Here is a tiny trained network, its code and every weight. The questions are about switching its units off for an input and a target symbol, where a switched-off unit gives its printed mean instead of its output.

import numpy as np


def w(rows, s, z=0):
    codes = np.array(rows[::2]) - 128.0
    scale = np.full(codes.shape[1], s)
    scale[-1] = z or s
    return codes * scale


def norm(h):
    return h / np.sqrt((h * h).mean(-1, keepdims=True) + 1e-5)


def f(y):
    return np.maximum(y, 0)


def softmax(a):
    e = np.exp(a - a.max(-1, keepdims=True))
    return e / e.sum(-1, keepdims=True)


def log_softmax(a):
    a = a - a.max(-1, keepdims=True)
    return a - np.log(np.exp(a).sum(-1, keepdims=True))


def net(x, mask):
    ids = ['βδεζξτφ'.index(c) for c in x.split()]
    T = len(ids)
    res = E[ids] + P[:T]
    u = 0
    for l in range(2):
        r = norm(res)
        for j in range(3):
            rows = slice(4 * j, 4 * j + 4)
            q, k, v = (r @ M[l][rows].T for M in (Q, K, V))
            z = softmax(np.where(np.tri(T) > 0, q @ k.T / 4**0.5, -1e9)) @ v
            o = O[l][rows]
            res = res + np.where(mask[u + j], z, o[:, -1]) @ o[:, :-1]
        u += 3
        y = f(norm(res) @ A[l][:, :-1].T + A[l][:, -1])
        res = res + np.where(mask[u : u + 12], y, B[l][:, -1]) @ B[l][:, :-1]
        u += 12
    return log_softmax(norm(res)[-1] @ U[:, :-1].T + U[:, -1])


Q, K, V, O, A, B = {}, {}, {}, {}, {}, {}
E = w([
[119,73,131,122,194,99],'β',
[83,118,105,50,78,105],'δ',
[98,94,218,172,72,91],'ε',
[41,113,62,86,115,83],'ζ',
[157,213,137,89,137,85],'ξ',
[123,162,72,140,254,79],'τ',
[168,117,106,164,114,111],'φ',
],0.0042)
P = w([
[192,47,97,16,239,210],'0',
[223,104,68,15,167,153],'1',
[199,124,63,55,140,94],'2',
[153,150,83,102,123,77],'3',
[113,177,97,149,114,82],'4',
[81,213,115,191,104,89],'5',
[42,234,137,231,108,108],'6',
[5,251,162,254,108,125],'7',
],0.0017)
Q[0] = w([
[106,70,139,120,133,46],'0.h1',
[67,219,95,134,152,7],'0.h1',
[173,81,127,63,121,132],'0.h1',
[153,64,171,130,108,203],'0.h1',
[145,114,143,105,114,149],'0.h2',
[142,140,98,74,142,142],'0.h2',
[147,119,126,104,134,142],'0.h2',
[112,88,163,115,129,122],'0.h2',
[77,201,75,59,71,108],'0.h3',
[115,154,113,64,66,123],'0.h3',
[136,100,110,191,130,103],'0.h3',
[169,58,160,253,150,113],'0.h3',
],0.007)
K[0] = w([
[152,195,115,179,119,48],'0.h1',
[105,143,163,205,88,113],'0.h1',
[168,89,88,106,131,95],'0.h1',
[135,134,90,62,168,136],'0.h1',
[132,126,102,137,134,133],'0.h2',
[118,147,117,134,172,106],'0.h2',
[118,135,96,149,160,86],'0.h2',
[158,159,99,143,88,133],'0.h2',
[119,146,205,159,54,80],'0.h3',
[106,97,187,137,68,117],'0.h3',
[141,156,55,154,119,130],'0.h3',
[151,126,2,116,154,153],'0.h3',
],0.0071)
V[0] = w([
[180,224,16,161,167,96],'0.h1',
[99,39,104,64,175,145],'0.h1',
[232,90,70,247,93,195],'0.h1',
[120,68,236,30,126,123],'0.h1',
[141,81,167,174,79,104],'0.h2',
[214,142,151,176,146,99],'0.h2',
[85,84,253,204,90,87],'0.h2',
[85,109,245,143,108,161],'0.h2',
[101,179,84,57,111,140],'0.h3',
[154,78,168,161,140,131],'0.h3',
[146,157,39,141,108,151],'0.h3',
[173,159,58,170,168,89],'0.h3',
],0.0025)
O[0] = w([
[246,156,114,105,115,170,174],'0.h1',
[106,182,163,165,181,160,190],'0.h1',
[206,116,85,71,194,38,62],'0.h1',
[5,128,180,120,139,131,117],'0.h1',
[77,137,131,136,100,110,75],'0.h2',
[70,119,108,158,140,172,68],'0.h2',
[52,126,125,177,75,63,5],'0.h2',
[85,120,134,169,135,38,10],'0.h2',
[146,145,63,133,162,147,184],'0.h3',
[120,111,179,119,114,117,91],'0.h3',
[68,128,73,154,139,156,148],'0.h3',
[93,97,74,136,94,157,159],'0.h3',
],0.003,0.0023)
A[0] = w([
[142,64,92,135,117,185,111],'0.n1',
[98,151,159,159,117,148,163],'0.n2',
[149,166,163,91,174,90,155],'0.n3',
[92,59,151,167,128,87,87],'0.n4',
[175,172,129,103,93,196,37],'0.n5',
[192,140,114,184,81,147,124],'0.n6',
[136,171,110,105,129,183,94],'0.n7',
[104,140,151,102,160,76,197],'0.n8',
[185,138,167,155,160,191,120],'0.n9',
[150,90,150,160,200,140,114],'0.n10',
[227,157,147,114,139,193,116],'0.n11',
[167,113,253,89,90,152,3],'0.n12',
],0.0041,0.0018)
B[0] = w([
[131,133,134,93,69,111,200],'0.n1',
[175,94,112,135,118,119,172],'0.n2',
[136,90,131,138,104,184,183],'0.n3',
[145,133,149,207,126,108,172],'0.n4',
[72,97,119,193,133,168,180],'0.n5',
[123,64,130,91,187,106,194],'0.n6',
[117,113,128,186,114,141,227],'0.n7',
[152,122,131,155,82,164,205],'0.n8',
[97,130,137,141,57,147,191],'0.n9',
[81,134,119,109,65,205,181],'0.n10',
[104,99,136,157,43,96,250],'0.n11',
[76,154,195,123,113,3,140],'0.n12',
],0.004,0.002)
Q[1] = w([
[147,117,108,181,150,194],'1.h1',
[139,126,186,78,166,83],'1.h1',
[56,168,172,169,86,153],'1.h1',
[159,109,65,155,72,127],'1.h1',
[82,175,97,131,169,140],'1.h2',
[102,202,65,128,107,78],'1.h2',
[141,124,161,93,251,154],'1.h2',
[139,121,139,81,206,190],'1.h2',
[135,134,107,190,115,147],'1.h3',
[53,131,120,165,76,167],'1.h3',
[53,129,74,147,65,174],'1.h3',
[182,123,68,105,149,126],'1.h3',
],0.011)
K[1] = w([
[104,102,125,212,158,125],'1.h1',
[110,97,159,28,109,187],'1.h1',
[70,254,153,122,134,74],'1.h1',
[198,122,113,201,121,87],'1.h1',
[153,200,91,176,184,138],'1.h2',
[125,169,107,197,157,23],'1.h2',
[151,143,107,16,206,204],'1.h2',
[175,163,90,29,136,215],'1.h2',
[165,155,67,129,141,127],'1.h3',
[123,170,73,193,129,77],'1.h3',
[143,180,97,211,120,92],'1.h3',
[180,141,179,116,117,182],'1.h3',
],0.0093)
V[1] = w([
[60,61,123,79,168,113],'1.h1',
[163,147,74,77,99,192],'1.h1',
[136,147,152,190,129,176],'1.h1',
[124,162,188,149,2,103],'1.h1',
[79,159,52,142,177,116],'1.h2',
[123,120,226,118,128,151],'1.h2',
[155,119,91,156,135,185],'1.h2',
[114,197,175,161,152,166],'1.h2',
[94,127,116,191,202,133],'1.h3',
[67,134,116,72,105,126],'1.h3',
[167,142,150,212,147,174],'1.h3',
[140,48,74,175,164,101],'1.h3',
],0.0044)
O[1] = w([
[174,107,111,255,141,163,128],'1.h1',
[48,156,188,149,121,48,253],'1.h1',
[124,142,110,49,223,78,122],'1.h1',
[94,5,135,22,125,180,125],'1.h1',
[147,105,217,191,66,180,130],'1.h2',
[60,187,33,125,170,69,80],'1.h2',
[164,61,111,147,75,95,183],'1.h2',
[51,165,117,130,86,75,74],'1.h2',
[160,116,54,175,88,109,92],'1.h3',
[140,136,182,181,116,183,186],'1.h3',
[123,135,101,99,118,33,92],'1.h3',
[145,55,54,169,205,130,152],'1.h3',
],0.0034,0.0031)
A[1] = w([
[144,162,119,171,180,156,148],'1.n1',
[106,103,89,86,162,84,154],'1.n2',
[182,52,106,87,154,160,77],'1.n3',
[88,190,133,114,195,176,102],'1.n4',
[253,70,133,66,110,122,78],'1.n5',
[156,120,113,183,119,79,55],'1.n6',
[92,203,142,129,111,141,114],'1.n7',
[106,132,90,115,219,176,3],'1.n8',
[114,144,227,129,183,114,37],'1.n9',
[191,204,89,139,64,79,7],'1.n10',
[114,63,124,138,97,121,131],'1.n11',
[117,157,139,146,217,73,43],'1.n12',
],0.0063,0.0021)
B[1] = w([
[72,112,117,102,45,120,181],'1.n1',
[164,136,174,208,104,121,186],'1.n2',
[150,70,45,144,135,48,226],'1.n3',
[244,162,143,67,182,131,152],'1.n4',
[159,3,22,173,195,159,252],'1.n5',
[119,156,83,48,142,128,159],'1.n6',
[155,62,136,112,173,112,189],'1.n7',
[59,178,85,123,163,128,145],'1.n8',
[196,153,157,140,188,43,139],'1.n9',
[176,251,86,118,116,99,161],'1.n10',
[159,177,91,117,142,134,225],'1.n11',
[29,85,147,128,156,154,141],'1.n12',
],0.0051,0.0036)
U = w([
[73,189,95,111,219,210,8],'β',
[197,165,195,94,202,145,195],'δ',
[86,118,198,185,174,17,99],'ε',
[111,129,169,223,52,208,180],'ζ',
[99,95,155,14,44,104,79],'ξ',
[187,254,75,124,84,73,120],'τ',
[208,36,61,138,154,107,198],'φ',
],0.0071,0.0015)

Each question gives the input, a string of symbols that net reads in full, and the target symbol t.
The units are the heads (4 rows each of Q, K, V and O) and the neurons (one row each of A and B). Each row of codes is followed by its name. A weight is (code - 128) times the scale printed after its matrix; where a second scale follows, it is the last column's (O, A, B and U).
mask holds one flag per unit, layer by layer, with each layer's heads first. A switched-off unit (its flag False) gives its mean, the last column of its rows in O or B, instead of its output. The means were averaged over made-up inputs and are rounded, as every weight is.
A unit's drop is (log p(t) with every unit on - log p(t) with that unit switched off) / (log p(t) with every unit on - log p(t) with every unit switched off).
k most important neurons: the k neurons with the biggest drops, biggest first
top k neurons in layer l: the k neurons of layer l with the biggest drops, biggest first
heads that matter: for each layer, one digit per head in row order, 1 if its drop is at least 0.15 and else 0, layers parted by /
input ζ ζ ζ ζ δ ζ ζ ζ, target ζ: heads that matter => 000 / 010
input φ ζ β δ, target ζ: heads that matter => 101 / 110
input ζ δ β ζ ξ ζ δ, target ξ: heads that matter => 000 / 100
input ε ζ φ φ ζ ε φ ξ, target φ: heads that matter => 110 / 101
input ζ δ τ β, target τ: heads that matter => 000 / 100
input φ ζ ζ ζ ζ ε ζ φ, target β: heads that matter => 110 / 011
input φ ε τ, target ζ: 2 most important neurons => (0.n8, 0.n11)
input ζ β ζ ε ζ ζ, target β: heads that matter => 100 / 111
input ξ ζ φ ζ ξ ζ β, target ξ: heads that matter => 100 / 100
input β φ β τ ζ ε ξ, target δ: 2 most important neurons => (1.n4, 0.n11)
input β β β, target β: heads that matter => 101 / 010
input ζ ζ ξ β ζ, target ξ: 2 most important neurons => (0.n11, 1.n5)
input τ ζ τ ζ ζ φ ξ, target φ: 2 most important neurons => (1.n5, 0.n11)
input ζ ζ ζ ζ ζ β β, target ζ: most important neuron => (0.n10)
input ζ ε τ, target ζ: heads that matter => 100 / 110
input ζ ξ ζ ξ τ ζ ζ, target τ: heads that matter => 101 / 101
input ζ ζ ζ β, target ζ: heads that matter => 000 / 000
input ζ ε ζ β β ζ ζ δ, target ξ: heads that matter => 011 / 110
input τ ζ β ε ξ, target δ: 2 most important neurons => (0.n11, 1.n4)
input ζ β ζ ζ ξ ζ ζ τ, target τ: heads that matter => 100 / 111
input ζ δ ζ δ ζ ζ τ, target τ: most important neuron => (1.n10)
input ζ ζ β φ ε β τ ε, target τ: top 2 neurons in layer 1 => (1.n5, 1.n6)
input ξ ξ ε τ ζ φ ζ ζ, target β: top neuron in layer 0 => (0.n12)
input τ δ τ ζ ζ ζ ζ, target ζ: top 2 neurons in layer 1 => (1.n5, 1.n3)
input φ φ β ζ τ β δ, target τ: 2 most important neurons => (1.n10, 1.n5)
input φ ξ δ ζ, target ξ: 2 most important neurons => (1.n5, 0.n11)
input ζ ζ ε ζ, target ε: most important neuron => (1.n5)
